Below are the code and all the weights of a small trained network. Each question names an input and a target symbol and asks about switching units off, where a switched-off unit gives its printed mean instead of its output.

import numpy as np


def w(rows, s, z=0):
    codes = np.array(rows[::2]) - 128.0
    scale = np.full(codes.shape[1], s)
    scale[-1] = z or s
    return codes * scale


def norm(h):
    return h / np.sqrt((h * h).mean(-1, keepdims=True) + 1e-5)


def f(y):
    return y / 2 * (1 + np.tanh(0.7978845608 * (y + 0.044715 * y**3)))


def softmax(a):
    e = np.exp(a - a.max(-1, keepdims=True))
    return e / e.sum(-1, keepdims=True)


def log_softmax(a):
    a = a - a.max(-1, keepdims=True)
    return a - np.log(np.exp(a).sum(-1, keepdims=True))


def net(x, mask):
    ids = ['ΔΘΣΩαβγεζηλμπτ'.index(c) for c in x.split()]
    T = len(ids)
    res = E[ids] + P[:T]
    u = 0
    for l in range(2):
        r = norm(res)
        for j in range(2):
            rows = slice(3 * j, 3 * j + 3)
            q, k, v = (r @ M[l][rows].T for M in (Q, K, V))
            z = softmax(np.where(np.tri(T) > 0, q @ k.T / 3**0.5, -1e9)) @ v
            o = O[l][rows]
            res = res + np.where(mask[u + j], z, o[:, -1]) @ o[:, :-1]
        u += 2
        y = f(norm(res) @ A[l][:, :-1].T + A[l][:, -1])
        res = res + np.where(mask[u : u + 12], y, B[l][:, -1]) @ B[l][:, :-1]
        u += 12
    return log_softmax(norm(res)[-1] @ U[:, :-1].T + U[:, -1])


Q, K, V, O, A, B = {}, {}, {}, {}, {}, {}
E = w([
[119,135,157],'Δ',
[117,97,79],'Θ',
[140,139,166],'Σ',
[149,140,158],'Ω',
[73,63,159],'α',
[135,82,138],'β',
[145,139,158],'γ',
[136,137,157],'ε',
[161,112,81],'ζ',
[115,252,102],'η',
[148,136,148],'λ',
[208,212,203],'μ',
[158,140,144],'π',
[143,137,154],'τ',
],0.021)
P = w([
[254,134,211],'0',
[192,132,204],'1',
[158,121,181],'2',
[135,117,168],'3',
[120,112,156],'4',
[109,108,144],'5',
],0.0063)
Q[0] = w([
[119,136,19],'0.h1',
[239,25,189],'0.h1',
[229,49,150],'0.h1',
[93,223,52],'0.h2',
[179,154,76],'0.h2',
[229,47,255],'0.h2',
],0.0044)
K[0] = w([
[169,148,8],'0.h1',
[226,55,178],'0.h1',
[195,253,81],'0.h1',
[32,233,208],'0.h2',
[47,170,113],'0.h2',
[122,47,38],'0.h2',
],0.0054)
V[0] = w([
[148,215,131],'0.h1',
[199,177,125],'0.h1',
[84,164,254],'0.h1',
[132,147,152],'0.h2',
[136,133,171],'0.h2',
[100,101,144],'0.h2',
],0.0077)
O[0] = w([
[153,150,227,80],'0.h1',
[106,150,200,252],'0.h1',
[202,253,78,197],'0.h1',
[51,88,158,137],'0.h2',
[24,18,42,195],'0.h2',
[126,62,89,117],'0.h2',
],0.0034,0.0024)
A[0] = w([
[97,94,109,94],'0.n1',
[167,138,190,73],'0.n2',
[10,94,97,2],'0.n3',
[120,202,134,28],'0.n4',
[75,126,138,118],'0.n5',
[133,209,149,144],'0.n6',
[141,158,60,136],'0.n7',
[115,110,105,47],'0.n8',
[130,202,144,83],'0.n9',
[75,159,153,98],'0.n10',
[162,165,65,247],'0.n11',
[115,119,126,79],'0.n12',
],0.013,0.0025)
B[0] = w([
[119,145,73,140],'0.n1',
[128,138,234,252],'0.n2',
[107,227,145,130],'0.n3',
[40,120,95,164],'0.n4',
[176,130,128,113],'0.n5',
[2,124,107,227],'0.n6',
[211,130,236,126],'0.n7',
[94,112,113,113],'0.n8',
[13,126,98,193],'0.n9',
[106,83,184,134],'0.n10',
[199,161,197,161],'0.n11',
[135,127,112,112],'0.n12',
],0.0057,0.004)
Q[1] = w([
[118,83,250],'1.h1',
[227,128,104],'1.h1',
[146,197,115],'1.h1',
[31,74,132],'1.h2',
[124,210,121],'1.h2',
[120,157,101],'1.h2',
],0.012)
K[1] = w([
[99,87,245],'1.h1',
[254,102,168],'1.h1',
[151,223,99],'1.h1',
[99,27,190],'1.h2',
[112,219,163],'1.h2',
[72,183,119],'1.h2',
],0.0097)
V[1] = w([
[254,131,143],'1.h1',
[128,128,129],'1.h1',
[189,225,164],'1.h1',
[132,129,131],'1.h2',
[160,130,39],'1.h2',
[136,129,134],'1.h2',
],0.007)
O[1] = w([
[4,156,13,187],'1.h1',
[123,126,134,130],'1.h1',
[90,7,156,113],'1.h1',
[113,120,144,136],'1.h2',
[125,154,234,3],'1.h2',
[108,119,150,146],'1.h2',
],0.0042,0.0024)
A[1] = w([
[161,124,187,171],'1.n1',
[128,135,86,82],'1.n2',
[112,119,103,67],'1.n3',
[118,176,81,201],'1.n4',
[181,130,198,174],'1.n5',
[141,213,194,203],'1.n6',
[69,119,183,85],'1.n7',
[46,116,54,19],'1.n8',
[139,143,121,99],'1.n9',
[167,251,151,2],'1.n10',
[97,140,184,100],'1.n11',
[161,148,122,141],'1.n12',
],0.016,0.0045)
B[1] = w([
[228,185,100,211],'1.n1',
[99,137,153,126],'1.n2',
[105,150,125,118],'1.n3',
[97,142,223,142],'1.n4',
[238,226,75,222],'1.n5',
[98,45,130,255],'1.n6',
[208,107,93,225],'1.n7',
[178,250,105,144],'1.n8',
[126,129,152,112],'1.n9',
[30,82,255,146],'1.n10',
[167,107,60,211],'1.n11',
[128,120,165,127],'1.n12',
],0.0083,0.0061)
U = w([
[230,131,104,168],'Δ',
[114,4,117,156],'Θ',
[70,134,9,87],'Σ',
[104,192,73,88],'Ω',
[127,118,130,33],'α',
[119,156,138,106],'β',
[122,126,121,62],'γ',
[123,123,135,75],'ε',
[117,149,136,103],'ζ',
[74,113,193,255],'η',
[117,125,140,103],'λ',
[156,102,236,100],'μ',
[119,119,145,92],'π',
[115,125,150,126],'τ',
],0.015,0.0056)

Each question gives the input, a string of symbols that net reads in full, and the target symbol t.
The units are the heads (3 rows each of Q, K, V and O) and the neurons (one row each of A and B). Each row of codes is followed by its name. A weight is (code - 128) times the scale printed after its matrix; where a second scale follows, it is the last column's (O, A, B and U).
mask holds one flag per unit, layer by layer, with each layer's heads first. A switched-off unit (its flag False) gives its mean, the last column of its rows in O or B, instead of its output. The means were averaged over made-up inputs and are rounded, as every weight is.
A unit's drop is (log p(t) with every unit on - log p(t) with that unit switched off) / (log p(t) with every unit on - log p(t) with every unit switched off).
The circuit of an input: a set's keep is (log p(t) with only the set's units on - log p(t) with every unit switched off) / (log p(t) with every unit on - log p(t) with every unit switched off). Starting from the 12 units with the biggest drops (on a tie, the unit counted first), units are removed one at a time, each time the one whose removal leaves the highest keep (on an exact tie, the one counted first), for as long as the keep stays at least 0.8.
circuit, biggest first: the units of the circuit, biggest drop first
unit that matters most: the unit with the biggest drop
k most important neurons: the k neurons with the biggest drops, biggest first
top k neurons in layer l: the k neurons of layer l with the biggest drops, biggest first
heads that matter: for each layer, one digit per head in row order, 1 if its drop is at least 0.15 and else 0, layers parted by /
drop of u: that unit's drop, to one decimal
input ε Θ β α, target Δ: heads that matter -> 00 / 10
input η ε Δ τ ε, target Θ: circuit, biggest first -> [1.n6]
input Δ λ β β β, target Σ: 2 most important neurons -> [0.n2 1.n8]
input β Θ Δ Δ, target Θ: top 2 neurons in layer 1 -> [1.n6 1.n5]
input Δ β ζ Δ ζ, target Θ: circuit, biggest first -> [1.n5 1.n1]
input Δ ζ ζ η ζ, target Σ: heads that matter -> 11 / 10
input β ζ τ μ ζ μ, target μ: 2 most important neurons -> [1.n10 1.n6]
input Δ Δ Σ Δ γ β, target Δ: heads that matter -> 10 / 10
input η π β ε Δ ε, target Θ: top 3 neurons in layer 1 -> [1.n5 1.n6 1.n1]
input ζ β ζ β Σ ζ, target Σ: 4 most important neurons -> [0.n2 1.n1 1.n6 1.n5]
input ζ Δ ζ, target Θ: heads that matter -> 10 / 10
input ζ ζ η Θ, target η: top 3 neurons in layer 0 -> [0.n3 0.n2 0.n6]
input β β β η Θ, target η: top 2 neurons in layer 0 -> [0.n3 0.n7]
input β π τ Δ Δ τ, target Θ: circuit, biggest first -> [1.n6]
input Δ β π Δ, target Θ: 3 most important neurons -> [0.n6 1.n5 0.n9]
input β β ζ β, target Σ: top 3 neurons in layer 1 -> [1.n8 1.n5 1.n1]
input Θ β β τ β β, target Ω: top 2 neurons in layer 1 -> [1.n8 1.n6]
input μ ε α, target Δ: drop of 1.h1 -> 0.1
input β β ζ β β, target Ω: drop of 1.h1 -> 0.8
input η ε Δ Σ β, target Δ: unit that matters most -> 0.h1
input η λ μ, target μ: drop of 1.n1 -> -0.1
